Group and class of each row:
[-1.20  1.72 -1.10 -0.07 -0.25  2.76  0.34  0.15  0.32  0.28  1.61 -0.84
  1.09 -0.12  1.39  3.20  0.59  2.01 -1.76  1.39  0.77  0.18  1.22 -0.97
  0.04  0.40 -0.20 -0.66  0.65 -1.46 -0.35 -0.17  0.05 -0.18  0.40  2.04
 -1.14  0.07  3.55 -0.41  1.04 -0.13  2.22  0.19 -1.40  0.56 -0.07  0.55] : Q J255
[-0.93  2.60 -0.22  0.16  0.56  1.51  1.84  0.14  0.27  0.19  1.43 -0.43
 -0.10  0.36  0.79  2.63 -0.76  2.42 -3.24  2.27  1.10 -0.08  1.31 -0.86
 -2.16  0.36 -0.45  0.92  2.20 -0.76  0.51 -0.06 -0.15 -0.81  1.33  2.26
 -2.42  2.78  2.53 -0.98  0.90 -0.20  0.81  1.15 -0.15  0.85 -0.10  0.69] : Q J345
[-0.67 -0.10 -2.68 -0.31 -1.93  1.30 -2.00  1.14 -0.51  1.76  1.46  0.43
  0.24  2.11  0.58  1.23 -0.68  1.53 -0.46  2.10  0.14  1.50 -3.12 -0.57
  1.97 -0.46  0.25 -0.32 -0.95  0.54  0.05  0.93 -1.64 -0.13  1.27 -0.10
  0.00  0.86  2.34  0.39  0.82  0.07  1.44  0.13  0.21 -1.56  0.05 -2.29] : U J850
[ 0.39  1.17 -3.27  0.84  0.98 -0.58  0.45 -1.08 -0.24  0.86  1.82  0.00
  0.19  1.08 -0.24  2.64 -0.38  1.54 -2.18 -1.28 -0.51  0.65 -0.57 -0.34
 -1.99  1.63 -0.16 -1.20  1.70  0.38 -1.59  1.63  2.03  0.46 -0.16 -1.16
 -0.27  0.49  3.77  1.88  2.08 -0.85  1.99 -2.26  0.10  1.54 -1.12  0.97] : L J88
[-2.10  2.99 -1.29 -0.29 -0.42  1.21  3.57 -1.40  1.22  0.64  1.44 -2.04
  1.40 -1.18  0.94  2.77 -0.84  2.15 -2.04  1.57  1.30  0.89  0.02 -1.57
 -0.55  0.45 -0.37 -0.39  1.62 -1.05  0.17  0.85  0.27 -0.69  1.03  3.30
 -0.55 -0.75  4.60 -2.34  0.05 -1.36  1.98  0.36 -1.43 -0.23 -1.00 -0.25] : Q J516
[-0.95  1.13 -2.59  0.79 -1.66  1.03  0.47 -0.88  0.01  0.62  1.66  0.27
  0.14 -0.08  1.45  1.92  0.12  0.86 -2.11  1.44  1.08 -3.38 -0.67 -1.57
  0.54  0.41  0.07 -0.38 -1.78 -0.78 -0.72  0.26 -0.30  0.30 -0.06  1.33
 -2.91 -0.30  2.32 -0.89  1.06 -0.15  0.67  0.81 -4.13 -0.40  0.48  0.81] : B J531
[-1.29  1.92 -2.68 -1.44 -0.23  2.39  0.18 -1.00  0.13  1.14  1.94 -0.29
  0.99  0.37  0.54  4.13  0.91  2.76 -2.58  1.38  1.40  0.89 -0.49 -0.65
  0.24  0.00  0.05 -0.50  1.02 -0.64 -0.12  0.40  1.24 -0.99  1.09  1.02
 -2.87 -0.90  4.62 -0.89  0.05  0.95  1.98  0.78 -0.23 -0.35 -0.91 -0.21] : Q J516
[-2.89  2.56 -6.19  1.03 -0.66  3.03  1.44  0.73 -0.24  2.26  3.93 -0.70
  1.05 -0.42  0.48  1.73 -1.03  4.80 -3.11  2.16  0.22  0.61  0.90 -1.52
 -4.05  0.87  0.32 -2.02  2.75 -0.81  0.05 -0.26  0.53  0.02  5.56  0.93
 -5.04  0.00  6.19  3.63  1.34  0.61  4.35 -1.52  0.87  1.45  1.83  1.25] : U J847
[-0.93  1.70  0.67 -0.52  0.32  1.36  1.66 -0.36 -0.80  0.21  1.88 -0.08
  0.77  0.48  4.24  2.67  0.29  0.80 -2.22  0.22  1.33 -0.19  1.14 -0.92
  1.45  0.13 -1.63 -0.24 -0.46  0.78 -0.86  0.29 -0.62  0.57 -0.53  2.01
 -1.22 -0.63  0.99 -1.91 -0.04 -0.69  3.72  1.00 -0.09  0.71 -0.45  0.41] : Q J255
[-0.68  1.83 -4.85  1.07 -0.01  0.20 -0.18 -1.01  1.10  0.11  1.79  0.54
  0.52  1.29  0.45  3.06  0.35  0.36 -1.16 -0.28 -0.05  0.88 -0.79 -0.36
 -2.74  0.73 -0.50 -2.46  2.18  0.50 -0.14  1.50  1.44  0.86  1.32 -3.32
  0.49  0.32  2.30  3.14  1.81 -0.40  1.71 -2.23  2.03  0.24 -1.00  0.11] : L J88
[-1.83  2.21 -1.70 -0.39 -0.50  2.27  0.86 -0.82  0.42  0.71  1.32  0.14
  1.14 -0.98  1.01  4.74 -0.28  2.90 -3.16  1.88  1.09  0.69 -0.21 -0.52
 -0.57  0.27 -0.55 -1.03  1.32 -0.39  1.37 -1.02 -6.19 -0.45  0.31  1.40
 -2.06  0.33  3.21 -1.94 -1.01 -0.74  1.48 -0.96  0.10  0.23 -1.33  0.03] : Q J516
[-0.24  1.45 -4.94  3.48 -1.74  0.14 -0.45  2.85  0.34  1.81  1.78  3.16
  0.51  0.00  0.19  0.60  0.76  2.01 -0.60  3.06  0.15  1.17  1.17 -0.81
 -0.27 -0.18  0.27 -1.42 -4.76 -0.68  0.83 -0.41 -1.26 -0.01  1.31  1.19
 -2.23  0.53  2.79 -0.64  0.94  0.15  1.28  0.31  0.44 -1.31 -0.40 -0.10] : B J721
[-0.68  1.98 -3.09  1.30  1.59  0.52 -0.69 -1.21  0.12 -0.03  1.78 -0.02
 -0.60  2.27 -1.37  2.79  0.04  1.98 -0.97 -0.73  0.53  0.00 -0.48  0.04
 -1.36  0.91 -1.87 -0.96  0.55 -0.26 -2.21  1.49  1.16  0.75  0.83 -1.56
 -0.19  0.24  4.61  2.30  1.94 -0.80  2.05 -4.64  0.93  0.20 -1.50  1.54] : L J862
[ 0.68  0.94 -3.99  0.77 -2.26  0.32 -1.06 -1.56 -0.40  1.03  2.42  0.52
 -0.24  0.97  0.12  2.87 -1.21  1.12 -2.32 -1.00  0.58  0.77 -1.43 -1.36
  0.39  0.54 -0.13 -0.72 -0.01  0.47 -2.06  0.77  1.52  1.40  1.57  0.06
  0.79  0.72  3.10  1.19  2.48  0.10  2.13 -2.51  0.99 -0.72 -0.77 -0.06] : L J862
[-0.19  0.41 -0.19  0.95  0.37 -0.13 -1.73  0.07  0.03  0.04  1.03  0.63
 -0.22  1.58  0.23  2.71  0.91  1.91 -1.16 -1.53 -1.72 -0.14 -0.68  0.35
 -0.93  0.42 -0.79 -1.82  0.95  0.57 -1.91  0.76  1.76  0.37 -0.02 -1.50
  2.36 -0.14  0.81  1.27  2.64 -0.58  0.79 -3.40  1.12  0.38 -0.47  0.20] : L J862
[-2.24  0.99 -3.19  0.44 -2.06  3.62  1.49 -1.21  1.29  0.01  2.77  0.47
  1.13  0.32  2.03  4.20 -1.04  3.18 -2.72  1.43  2.07  0.23 -0.02 -2.41
 -1.71  0.56  0.62 -2.30  2.21 -1.42  0.58  0.39  1.29 -0.86  1.15  1.44
 -3.18 -1.18  5.94  0.49  0.97 -0.01  2.60  1.50 -0.91 -0.17 -0.68  0.01] : Q J516
[-0.56  1.14 -4.07  0.13 -0.24  1.43  0.87  0.28  1.03  0.98  1.64 -0.22
 -0.40  0.82  1.63  1.29 -1.00  4.16 -1.71  1.64 -0.30  0.21  0.61 -0.55
  0.17 -0.15 -0.28 -0.66 -1.60 -0.95  0.33  0.04 -0.81  0.17  1.16  1.10
 -3.00 -0.08  2.27 -0.87 -0.05 -0.02  0.79  0.63 -0.65 -0.40 -0.29  0.94] : B J531
[-0.43  1.88 -2.20  0.80 -1.16  1.31  4.67 -0.23  0.90 -0.11  3.25 -0.13
 -0.68 -0.32  0.52  1.13  0.06  0.55 -2.22  1.60 -0.86 -0.19  0.88 -0.76
  0.92  1.43 -0.82 -0.61 -0.28 -0.38 -0.22  0.20 -0.64  0.17  1.30  1.02
 -1.46 -0.21  1.56 -1.49  1.00  0.01  1.02  0.32 -0.47 -1.84 -0.90  0.38] : B J531
[ 0.19  1.36 -1.31  0.87 -0.22 -0.71 -0.75 -0.42 -0.21  1.27  0.90  0.02
 -0.02  1.36 -0.52  1.48 -0.44 -0.37  0.17 -1.61 -0.69  0.16 -1.53 -0.63
 -0.45  0.44 -0.14 -0.71 -0.61  0.22 -0.32  0.23  2.79  0.96  0.36 -1.91
  1.19  0.47  0.57  2.16  1.63 -0.48  0.49 -1.73  0.79  0.44 -0.06  0.63] : L J88
[-0.65  0.98 -4.18  1.37 -1.01  1.86  1.87 -0.73  0.58  1.33  1.92 -0.29
  0.18 -0.56  1.31  2.97 -0.93  1.92 -1.55  1.72 -0.22  0.99 -0.74 -1.18
  0.02  0.10  0.08 -1.01 -0.63 -0.61  0.76  0.63 -0.61  0.54  1.45  0.97
 -0.35  0.22  1.51 -0.92  0.97 -0.80  0.83 -0.26 -0.28 -0.30  0.10  0.14] : B J531
[-1.85  1.26 -2.02  0.08 -0.49  1.71  0.08 -0.40 -0.33  0.63  1.94 -0.10
  0.41 -3.36  1.13  3.20 -0.19  0.87 -2.86  2.21  0.17  1.36 -0.33  0.70
  1.40  0.62  2.91 -0.81 -0.72  0.35 -0.80  0.94  0.33 -0.01  0.11  1.85
 -0.42 -1.06  0.12 -2.59  1.14 -0.50  1.50  0.15 -0.45 -1.69  0.34  0.03] : Q J255
[-1.28  0.04 -0.10 -0.04  0.24  0.97 -0.43 -1.89  0.62  0.96  1.18  0.07
 -0.51 -0.06  0.51  4.13 -0.82  1.63 -2.47  1.96  0.85  1.28 -0.80 -0.76
  2.82  0.79  0.29 -0.02 -2.89 -0.32 -1.04  0.24 -0.75 -0.34 -0.03  0.88
  0.34 -0.04  0.66 -2.80  1.13 -0.24  2.20  1.01 -1.57  0.07 -0.57  0.45] : Q J255
[-0.21  1.35 -1.63  0.24 -1.70  0.27  0.38 -0.53  0.01  0.62  1.96  1.87
  0.14  1.09 -0.42  2.75 -0.26  1.63 -1.55 -0.63  1.03  0.25 -1.02 -1.10
 -2.00 -2.52 -2.88 -0.86  2.11  0.25 -0.70  1.23  2.15 -0.32  1.05 -0.40
 -0.50 -0.29  2.18  1.63  1.79 -1.55  1.44 -1.78  1.37 -0.68 -2.73  0.64] : L J978
